Below are the code and all the weights of a small trained network. Each question names an input and a class and asks about switching units off, where a switched-off unit gives its printed mean instead of its output.

import numpy as np


def w(rows, s, z=0):
    codes = np.array(rows[::2]) - 128.0
    scale = np.full(codes.shape[1], s)
    scale[-1] = z or s
    return codes * scale


def f(y):
    return np.maximum(y, 0)


def log_softmax(a):
    a = a - a.max(-1, keepdims=True)
    return a - np.log(np.exp(a).sum(-1, keepdims=True))


def net(x, mask):
    res = np.array(x, float).reshape(1, 3) / 4 @ E
    y = f(res @ A[0][:, :-1].T + A[0][:, -1])
    res = res + np.where(mask, y, B[0][:, -1]) @ B[0][:, :-1]
    return log_softmax(res[-1] @ U[:, :-1].T + U[:, -1])


A, B = {}, {}
E = w([
[107,119,239,83,91,144,247,128,214,119,161],'x0',
[1,242,138,99,202,119,162,126,78,151,148],'x1',
[179,65,190,56,200,49,169,139,20,146,62],'x2',
],0.0043)
A[0] = w([
[129,126,179,126,117,131,185,127,172,132,137,168],'n0',
[194,80,116,136,104,126,110,129,160,126,122,106],'n1',
[151,89,169,110,152,114,153,128,55,128,119,37],'n2',
[246,35,111,140,83,127,101,130,191,124,113,99],'n3',
[118,128,150,118,146,122,148,126,82,134,125,75],'n4',
[139,133,94,138,131,124,90,128,95,131,130,170],'n5',
[62,170,129,126,143,123,145,127,97,132,123,94],'n6',
[127,126,184,128,120,137,186,131,177,126,137,158],'n7',
[151,109,121,125,121,126,122,127,143,128,127,100],'n8',
[144,110,149,111,144,127,142,129,89,130,124,24],'n9',
[131,133,104,132,130,124,104,129,106,130,129,162],'n10',
[159,144,35,155,145,121,21,128,40,129,121,176],'n11',
[166,79,185,93,172,113,166,128,23,126,119,20],'n12',
[126,126,240,122,102,133,255,128,227,129,144,172],'n13',
[85,167,79,145,94,157,84,128,239,123,152,2],'n14',
[176,78,172,109,151,115,156,133,48,123,114,40],'n15',
[205,70,117,129,98,126,113,125,171,127,118,102],'n16',
[2,223,124,112,164,117,166,129,68,129,121,98],'n17',
[148,136,62,141,142,127,51,131,67,134,124,175],'n18',
[137,145,78,147,132,142,68,125,94,127,140,178],'n19',
[81,165,130,123,144,125,139,125,109,129,123,99],'n20',
[82,167,74,151,97,161,87,128,248,120,149,10],'n21',
[127,127,123,123,126,127,118,126,119,125,133,149],'n22',
],0.0089,0.00075)
B[0] = w([
[96,76,119,93,141,121,125,129,119,121,95,185],'n0',
[108,171,166,135,161,156,119,129,113,128,189,185],'n1',
[172,158,83,162,80,112,128,130,149,135,105,181],'n2',
[92,211,202,144,189,176,121,130,101,128,240,234],'n3',
[150,155,116,158,112,127,124,121,140,134,133,157],'n4',
[106,92,126,100,130,127,133,127,131,123,110,163],'n5',
[122,155,164,137,150,156,117,131,122,126,188,175],'n6',
[95,70,115,93,143,121,124,130,118,122,92,188],'n7',
[121,144,141,132,140,136,127,129,124,126,149,147],'n8',
[153,143,106,149,105,119,129,128,137,130,112,154],'n9',
[115,104,134,110,130,126,138,126,135,124,117,151],'n10',
[66,24,132,56,139,118,149,127,136,116,73,223],'n11',
[190,170,66,182,61,106,127,123,164,137,93,206],'n12',
[54,8,104,51,155,115,116,126,111,115,57,253],'n13',
[215,169,81,175,75,83,139,130,133,144,83,211],'n14',
[180,170,82,178,79,108,131,127,152,139,102,191],'n15',
[106,180,176,138,166,160,122,129,113,130,198,195],'n16',
[124,179,212,150,179,188,107,132,113,119,248,228],'n17',
[82,58,128,76,134,123,142,127,137,120,90,195],'n18',
[107,78,122,94,130,113,140,131,127,125,89,179],'n19',
[126,147,159,137,147,151,122,129,121,126,171,164],'n20',
[219,173,78,178,73,82,140,126,135,147,77,217],'n21',
[123,121,128,127,127,129,130,128,129,128,125,135],'n22',
],0.013,0.0069)
U = w([
[61,24,119,19,145,114,140,126,123,104,75,254],'0',
[114,184,201,150,175,199,103,132,99,124,245,98],'1',
[216,163,67,194,50,77,141,124,170,155,89,28],'2',
],0.011,0.00064)

Each question gives the input, the list of numbers given to net, and the class t.
The units are the neurons (one row each of A and B). Each row of codes is followed by its name. A weight is (code - 128) times the scale printed after its matrix; where a second scale follows, it is the last column's (A, B and U).
mask holds one flag per neuron, in row order. A switched-off neuron (its flag False) gives its mean, the last column of its row in B, instead of its output. The means were averaged over made-up inputs and are rounded, as every weight is.
A unit's drop is (log p(t) with every unit on - log p(t) with that unit switched off) / (log p(t) with every unit on - log p(t) with every unit switched off).
The circuit of an input: a set's keep is (log p(t) with only the set's units on - log p(t) with every unit switched off) / (log p(t) with every unit on - log p(t) with every unit switched off). Starting from the 12 units with the biggest drops (on a tie, the unit counted first), units are removed one at a time, each time the one whose removal leaves the highest keep (on an exact tie, the one counted first), for as long as the keep stays at least 0.8.
circuit, biggest first: the units of the circuit, biggest drop first
unit that matters most: the unit with the biggest drop
top k neurons: the k neurons with the biggest drops, biggest first
drop of u: that unit's drop, to one decimal
input [3,8,7], class 1: unit that matters most	n17
input [8,-7,-7], class 0: top 2 neurons	(n13, n17)
input [-3,0,-4], class 2: top 3 neurons	(n13, n21, n14)
input [6,5,-7], class 2: top 4 neurons	(n21, n14, n11, n18)
input [6,3,-6], class 0: top 2 neurons	(n13, n12)
input [-2,6,-8], class 2: top 3 neurons	(n21, n14, n3)
input [1,7,-8], class 2: top 4 neurons	(n21, n14, n3, n16)
input [8,8,-4], class 0: top 2 neurons	(n13, n3)
input [-5,-7,0], class 1: top 3 neurons	(n3, n13, n16)
input [-8,8,-4], class 0: top 4 neurons	(n11, n18, n3, n19)
input [-5,3,-5], class 0: top 4 neurons	(n11, n12, n18, n15)
input [-2,-5,5], class 1: top 3 neurons	(n3, n21, n14)
input [5,3,-5], class 0: top 3 neurons	(n13, n12, n15)
input [-8,1,-6], class 0: unit that matters most	n11
input [4,3,-4], class 0: top 3 neurons	(n13, n12, n3)
input [-3,-5,5], class 1: drop of n21	0.7
input [1,-6,6], class 1: drop of n14	0.4
input [-8,-3,-6], class 0: drop of n11	1.3
input [5,-8,-3], class 1: drop of n3	1.4
input [-6,-1,-4], class 0: circuit, biggest first	(n11)
